(in the rows, 128 means zero)
Each name stands for a flat space through zero: a line, a plane or more. A row that begins with a name and a colon came from that space; any other row is followed by the name of the space it lies nearest, among the names in its block.
zh-nb: [120  75 108 118  95 194  61 125 116 151  94 151 184  82 108 173 219 145
 108 169  86  89  86 179 145 165  96  75 170 113]
gz-jf: [148 188 150  96 117 123 119 100 136  97  99  89  94 124  92  52 155 127
 155 123 127 155 172 123 154  84 129  89 142 114]
sg-rl: [142 205 127 173 150 103 100 170 158 104 127 155 126 143 101 143 127 154
 102 138 174 128 108  89  81 133 124 143 149 116]
gq-lp: [129 123 111 160 129 145  80 151 172 119  94 126 124 134  91 154 186 117
 143 132 165 119 130 134 111 168  95 125 154  90]
pq-hm: [122 140 119 116 112 107 162 113  94 137 138 108 126 172 150 136  99 108
 134  95 157 158 101 121 103 145 144 106 100 154]
hp-cn: [113  87 150  90 139 144 152  93  98 131 131 147 132 106 143 120  99 133
 148 144  83 107 139 159 155 127 135 109 120 149]
zh-nb: [157 226 158 225 130 116 127 160 150 140 147 100  87 146 107  94 133 131
 133 131 158 151 172  98 134  89  95 162 120 100]
pq-hm: [110  80 132 123 137 151 141 118 135 142 160 149 140 132 115 156 116 112
 115 114 132 152  97 134 146 126 107 135 101 136]
gq-lp: [ 98 154 151 120 140 112 177 132 134 118  73 168 157 166 152 136  96 114
 176 170 132 120 118 141 126 162 142 153  99 140]
zh-nb: [ 87  47 108 111 142 141 134 134 124 153 105 119 142 194 163 170 107  77
 159 108 135 125  92 128  99 222 137 146  91 151]
hp-cn: [132 122 144  86 113 156  92 110  81 162 134 135 154 172 134 140 131 123
 116 133 115 146  47 137 124 167 123  69 105 177]
gq-lp: [101 118 149  98 165 166 114  99 138 103 142 158 130 118  64 125 124 133
 108 122 132 156 101 121 138 112 105  86 130 131]
hp-cn: [140 112 112 156 129 118 132 138 156 120 159 128 112  97 115 141 133 134
 111 113 159 130 152 131 131  96 115 151 140 101]
hp-cn: [118  61 116 112 129 126 163 104 151 111 140 142 122  86 124 142 122 123
 140 125 160 124 161 174 154  96 121 133 130 103]
sg-rl: [150 145 123  98 128 105 103 136  91 131 130 108 126 113 173  90 108 163
 101 144  88  93 138 112 111 114 179 121 152 151]
gz-jf: [146 149 125 142 116 113 124 131 125 128 121 100 111 114 143  99 137 140
 133 141 144 115 167 141 130 101 137 124 143 111]
pq-hm: [107  86 157  89 167 159 103 133 148 142 131 148 144 152 127 108 105 119
 113 155 107 139  96 116 155 126 132 152  99 149]
hp-cn: [ 89  90 120 137 162 149 107 166 145 148 105 138 160 160 152 143 115 119
 110 157 122 110  99 109 110 168 143 173 114 132]
gz-jf: [113 148 100 132 165 122  62 163 131 109  66  70 101 156 141  89 139 133
 134 128 117  82 164  77  59 189 171 126 174 116]
gq-lp: [166 185 143 172 134 131  68 149 106 151 161  89  91 139 124  93 133 151
 101 124 123 124 137  95 110 117 120 111 144 134]
gz-jf: [141  79 133  99  95 143 149  98  99 154 154 125 133 105 143 136 135 113
 140 107  63 131 126 150 173 125 118 123 111 150]
pq-hm: [137 122 124 109 136 114 119 139 139 114 119 136 129 102 142 115 124 145
 124 141  94  99 148 119 130 121 151 153 147 128]
gq-lp: [151 186 125 187 128 121 110 132 115 111 138 117  99  78 106 118 147 172
 117 138 141  96 179 134 109  98 115  96 181  96]
hp-cn: [125  66 122 124 155 123 123 145 162 139 150 123 113 149 146 132  99 107
 127 118 154 132 133 121 130 133 133 178 104 127]
pq-hm: [156 146 124 148 120 121  73 160 102 169 130  79 116 163 176 100 129 137
 112 147 137 108 125 118 104 142 150 128 129 140]
hp-cn: [114 114 142 134 160 129 156 114 129 112 155 151 113 102 116 129  90 138
 128 123 119 121 151 127 134 108 124 137 128 128]
pq-hm: [113 146 153 156 139 163 111 132 160 133 112 144 136 153  82 133 155 113
 138 150 165 156 108 137 146 131  83 121 112 109]
gz-jf: [171 203 179 102 115 102 145  95 111 105 121 146  96 135 110  96 116 132
 187 127  99 134 147 134 148 127 117  95 125 153]
zh-nb: [130 147 104 139 160 109  81 163 165 105 117  88 100 138 123  89 128 141
  97 127 182 125 155  89  88 109 156 145 157 100]
sg-rl: [144  55  84 123 104 122 120 116 131 128 142  91 107  79 143 136 155 129
 125 107 154 105 173 168 131 109 132 115 159  97]
pq-hm: [121 130 138 153 113 142 162 115 141 135 144 131 132 115 106 131 140 117
 128 128 153 161 136 150 165  84  97 131 109 107]
gq-lp: [167 114 116 109 113  90 140 125 132 123 148  68  75 106 157  77 120 115
 148  79  78 122 203 101 147 100 157 169 134 127]
sg-rl: [149 121 120  96 107 126  71 137 127 148  87  92 124 188 150 116 158 104
 155 134 157 128 101 138 109 183 138 102 123 140]
sg-rl: [106  77  94 155 114 150 127 134 121 153 140 122 153 125 136 176 147 121
 101 123 163 128 102 152 116 142 115 121 126 114]
zh-nb: [167  87 131 103  79 137 121  98  88 165 148  86 111 107 159 107 151 119
 149 116  84 120 152 168 171 116 123 101 123 142]
zh-nb: [146 103 120 149 112 163  62 145 132 167 137  89 128 116 131 109 177 136
  96 151 134 121 131 144 148 107 112 120 142 108]
zh-nb: [161 199 116 174 101 105 120 148 167  99 122 148 128  99  85 147 179 149
 119 132 176 136 136 130 121  99 100 127 162  86]
pq-hm: [105  99 111 142  89 131 215  98 130 133 167 153 153 122 104 194 131  93
 126  77 163 190  93 151 153 108  90 129  87 122]
pq-hm: [134 141 124 116 123 125  96 123 104 130  99 102 120 152 144 111 135 133
 142 144 159 112 127 145 100 153 143  81 142 132]
zh-nb: [ 90 161 128 127 134  97 222 107 116 100 111 124 124 144 138 118  80 109
 157 104 135 152 154 113 119 117 153 142 103 131]
hp-cn: [121 113  98 119 122 114 131 124 131  98  86 124 131  80 140 126 149 149
 141 149 134  80 176 159 114 126 152 115 175  97]
gz-jf: [106 122 111 160 129 138 151 130 120 135 158 137 139 134 111 174 122 118
 103  92 137 151  97 109 109 141 110 130 116 130]
hp-cn: [155  43 104 115  75 132 135 117 166 152 147 110 131  97 138 139 176 104
 133 128 181 149 145 197 188  77 104 143 115  92]
zh-nb: [149  91 134 123 119 151  86 131 135 151 134 125 126 116 129 127 156 128
 130 143 110 113 128 149 154 132 110 127 133 126]
zh-nb: [149 115 113 142  91 122 125 131  87 174 141  71 117 147 180 119 133 114
 133 113 116 123 138 137 127 139 140 126 114 141]
hp-cn: [112 143 141 100 157 121 109 135 106 124  73 113 127 155 170  83  99 139
 153 172 103  84 148 122 104 161 175 123 136 146]
gq-lp: [127 165 161  81 144 145  60 138 107 142  73 136 159 173 153  80 126 154
 121 212 131 107  83 139 119 146 158  87 130 157]
gq-lp: [ 67  71 133 116 137 177 134 131 126 165  99 161 195 180 142 171 125  99
 122 170 151 144  49 158 136 172 117 128  80 144]
pq-hm: [138 116 111 100 109 111 135 114  88 135 129  94 121 119 168 109 117 134
 127 116 105 111 145 133 119 125 163 110 137 143]
gz-jf: [140 117 130  82 110 137 104 119 120 142 119  87 123 146 135  89 147 108
 131 110  86 147 123 111 149 129 141 122 117 146]
sg-rl: [ 74  94 122 118 181 166  77 156 121 148 112 139 168 178 142 141 102 134
  79 165 150 119  59 106  84 173 150 123 118 148]
gq-lp: [151 181 139 169 127  97 193 112 163  86 192 141  77 101  57 141 117 113
 138  40 125 186 164  79 145  82  85 160 120 112]
pq-hm: [128 173 161 186 173 139 117 163 178 118 166 176 128 107  82 126 113 156
  84 155 137 141 126  94 144  75  97 180 127 108]
gz-jf: [ 80  57 116 107 143 152 158 125 160 124 119 156 165 115 123 152 124 111
 116 138 132 139 112 142 152 118 127 160 109 115]
pq-hm: [ 98  88 130 125 143 142 188 121 155 119 180 189 156 106  90 185 104 109
 100  83  86 170  87  97 157 115 102 181  94 140]
gq-lp: [177 203 129 202  78 106 125 159 133 160 155 113 121 158 125 149 160 119
 124 113 169 163 109 118 126 120  92 145 110 119]
sg-rl: [180 192 162 141  89 111 159  97 100 130 167 124  93 108 107 111 134 129
 157  94  84 152 153 128 165  95  98 108 121 143]
sg-rl: [136 111 112 150 109 124 136 126 119 141 141 122 125 125 138 156 136 123
 133 116 153 124 129 150 120 138 116 120 128 121]
sg-rl: [136 143 126 144 121 113 151 122 147 108 124 127 108 116 110 130 137 120
 154 111 141 134 160 131 133 120 114 135 134 108]
pq-hm: [136 128 118 144 108 104 163 136 149 127 124 129 123 146 135 152 131 100
 159 104 143 142 135 127 129 146 119 162 109 122]
hp-cn: [139 138 125  98 105 152  74 112 119 116  75 124 138 109 103 119 194 140
 147 153 111 103 126 159 130 154 118  62 170 117]
hp-cn: [104 202 142 145 152 117 167 111 109  83 111 151 122 105  98 119 104 155
 136 130 114 118 154 110 105 117 134 101 152 123]
sg-rl: [118  88 117 118 100 109 202  95 114 125 106 104 112 116 162 129 119  95
 197 107 113 116 189 168 151 139 136 138 113 120]
gz-jf: [119 126 110 115  87 123 155 118 107 146 112 116 158 151 153 143 140 112
 129 129 159 150  96 154 128 131 137 108 107 134]
gq-lp: [160 144 142 146 140 110 123 134 153 124 154  74  55 146 112  83 121  96
 160  64  96 150 188  72 139 126 118 171 117 126]
gz-jf: [161 200 162 204 139 131  98 159 143 141 151 130 107 109 112  99 136 163
 110 168 135 117 161 120 143  80 101 150 142 105]
gq-lp: [167 252 170 117 138  97 121 119 144  72 121 149 100 103  75  68 129 169
 130 142 123 142 156  99 136  66 129 103 159 122]
zh-nb: [106  41 111 100 133 164  89 128 113 163 111  84 133 146 162 117 139 106
 129 133 107 108 127 141 130 165 143 123 122 135]
sg-rl: [116  91 124 107 134 168  58 148 123 164 109 120 164 151 147 122 150 135
  90 175 133 116  78 139 125 145 138 113 128 137]
hp-cn: [128 124 104 185 131 142 111 146 183 109 152 147 129  81  68 163 174 145
  87 125 197 141 134 138 129  84  84 133 159  69]
gz-jf: [136 123 137 111 122 125 123 126 122 133 115 144 139 131 144 130 126 133
 142 153 126 113 119 151 134 138 133 122 126 138]
sg-rl: [127  47  97  80 130 126 109 102 109 125 116  64  91 112 163  93 127 119
 149 108 129  95 185 154 120 137 163  98 152 121]
gz-jf: [153 247 184 108 134  98 146  99 153  67  78 138  90 131  79  51 130 140
 190 157 156 148 182 135 152  81 121  92 140 111]
zh-nb: [172 194 130 166 126  92 108 152 164 101 126 118  88 119 106 109 146 142
 142 121 155 122 172 108 114 112 119 146 157 100]
sg-rl: [110 107 101 112 125 133  90 144 115 146  82  89 140 186 161 130 141 107
 135 134 159 119 100 127  85 191 154 109 125 136]
gq-lp: [142 157 124 175 125 100 167 129 138 109 150 132  96 114 110 150 120 123
 151  88 135 131 165 114 117 128 109 149 133 113]
gz-jf: [ 97  84 119 125 137 125 174 136 132 138 133 157 155 147 151 173  96 103
 134 113 105 131 101 117 125 164 135 177  94 147]
zh-nb: [ 90 147 137 190 151 149 140 151 126 167 159 117 137 208 122 150  95  98
  99 114 192 185  72  95 104 143 105 145  70 138]
[109  70  82 135  87 133 166 113  84 154 132  91 143 111 169 162 141 110
 128  95 107 116 137 151 121 148 140 119 127 127]
gz-jf
[124 108  90  99  99 129 119 114 122 109  93 116 143  98 124 141 173 132
 130 122 127 112 132 151 116 140 139  90 164 111]
zh-nb
[123  96 148 129 104 166 122 130  97 180 121 170 183 134 157 171 143 126
 133 174  72 106  72 166 158 170 107 129 103 158]
gz-jf
[114 115 140  94 133 128 168  92 113 112 117 107 102 130 124 103 110 100
 175  90  72 136 165 116 145 142 135 124 115 143]
pq-hm
[150 175 139 138 124 105 145 113 126 106 140 113  91 116 109 102 122 134
 145 106 136 139 167 120 130 100 123 114 138 120]
gz-jf
[ 89 173 134 190 184 124 133 187 173 123 133 168 147 188 108 164  89 119
  96 128 162 154  78  55  82 160 121 200  99 130]
gz-jf
[110 101 141 101 130 165 121 114 143 132 128 148 153 122  98 130 147 119
 115 137 112 153  97 136 163 114 108 120 115 129]
gz-jf
[155 126 122  65 107 127  65 111  84 126  75 102 125 128 157  99 158 146
 156 153  96  76 131 156 107 176 160  56 169 149]
hp-cn
[106 108 135 129 123 160 122 121 113 155 113 118 145 154 133 132 139 110
 136 141 124 136 107 143 138 151 116 112 108 135]
sg-rl
[ 95 157 133 138 143 158  88 165 133 141  85 176 200 149 129 150 144 155
  83 205 142 115  54 129 109 147 133 125 132 131]
gq-lp
[142 107  97 127 118  91 124 148 127 132 103  95 107 162 176 140 123 104
 167 102 132 100 148 118  88 193 156 154 130 134]
zh-nb
[140 153 147 129 119 128 123 127 114 137 119 150 139 139 134 136 128 135
 143 152 123 119 109 144 130 144 120 114 123 142]
gz-jf
[160 126 111 108 109  91 132 126 119 119 122  97  98 122 157 113 128 121
 158  96  96 107 167 117 117 146 154 139 143 135]
hp-cn
[101 106 139 133 159 149 120 141 166 122  97 135 131 134 118 116 132 115
 145 154 124 119 146 126 142 137 122 162 123 110]
hp-cn
[126  83  93 162 115 115 158 129 121 134 152 124 118 110 144 181 125 116
 138  89 139 111 145 141 108 155 120 143 133 117]
gq-lp
[135 160 146 114 165 114  88 144 121 118 108 124 112 151 146  89  98 150
 131 159 127  98 137 108  98 144 159 123 142 144]
sg-rl
[127 110 122 125  96 164  86 138  89 182 120 125 174 157 153 158 161 123
 106 149 104 125  57 143 126 173 120 101 115 155]
gz-jf
[150 143 104 152 103 102 131 133 146 104 105 137 124  92 125 149 162 146
 147 143 175  99 161 167 115 123 122 117 167  90]
pq-hm
[120 167 131 156 137 113 148 137 122 123 126 130 120 160 126 142 108 118
 141 110 142 138 121 103  99 155 127 135 116 135]
zh-nb
[117 111 128  95 156 149  86 103  92 111 119 125 115 113 116 118 122 152
 125 132 111  93 129 135  98 157 140  59 165 141]
pq-hm
[117 126 114 142 117 126 142 132 142 122  99 117 130 130 127 136 149 112
 151 125 139 126 147 136 126 143 124 137 131 107]
zh-nb
[150 133 130 144 101 127 131 131 142 140 157 153 142 124 113 159 147 128
 113 128 162 154  96 147 146 107  98 129 116 123]
zh-nb
[115  69 130  75 119 142 138  99 106 143 127 139 148 142 147 143 116 112
 140 132 128 133  94 164 142 147 133 101 104 154]
hp-cn
[140 159 134 128 132 107 138 127 140 106 126 131 110 128 115 118 122 128
 143 114 129 133 145 112 123 123 129 135 133 126]
sg-rl
[ 99  84 136  90 134 148 134 121 146 136  91 129 147 160 136 120 129  95
 155 144 126 140 114 142 151 150 131 141  98 133]
gq-lp
[ 93  28  81 130 120 153 145 127 135 146 150 112 152  90 143 158 141 118
  87 113 136 128 130 149 141 105 131 149 128 104]
gz-jf
[137  99  90 102 103  84 203  95 142  77 136  98  91  46 128 109 131 123
 151  67  96 123 226 130 151  71 153 152 159  95]
sg-rl
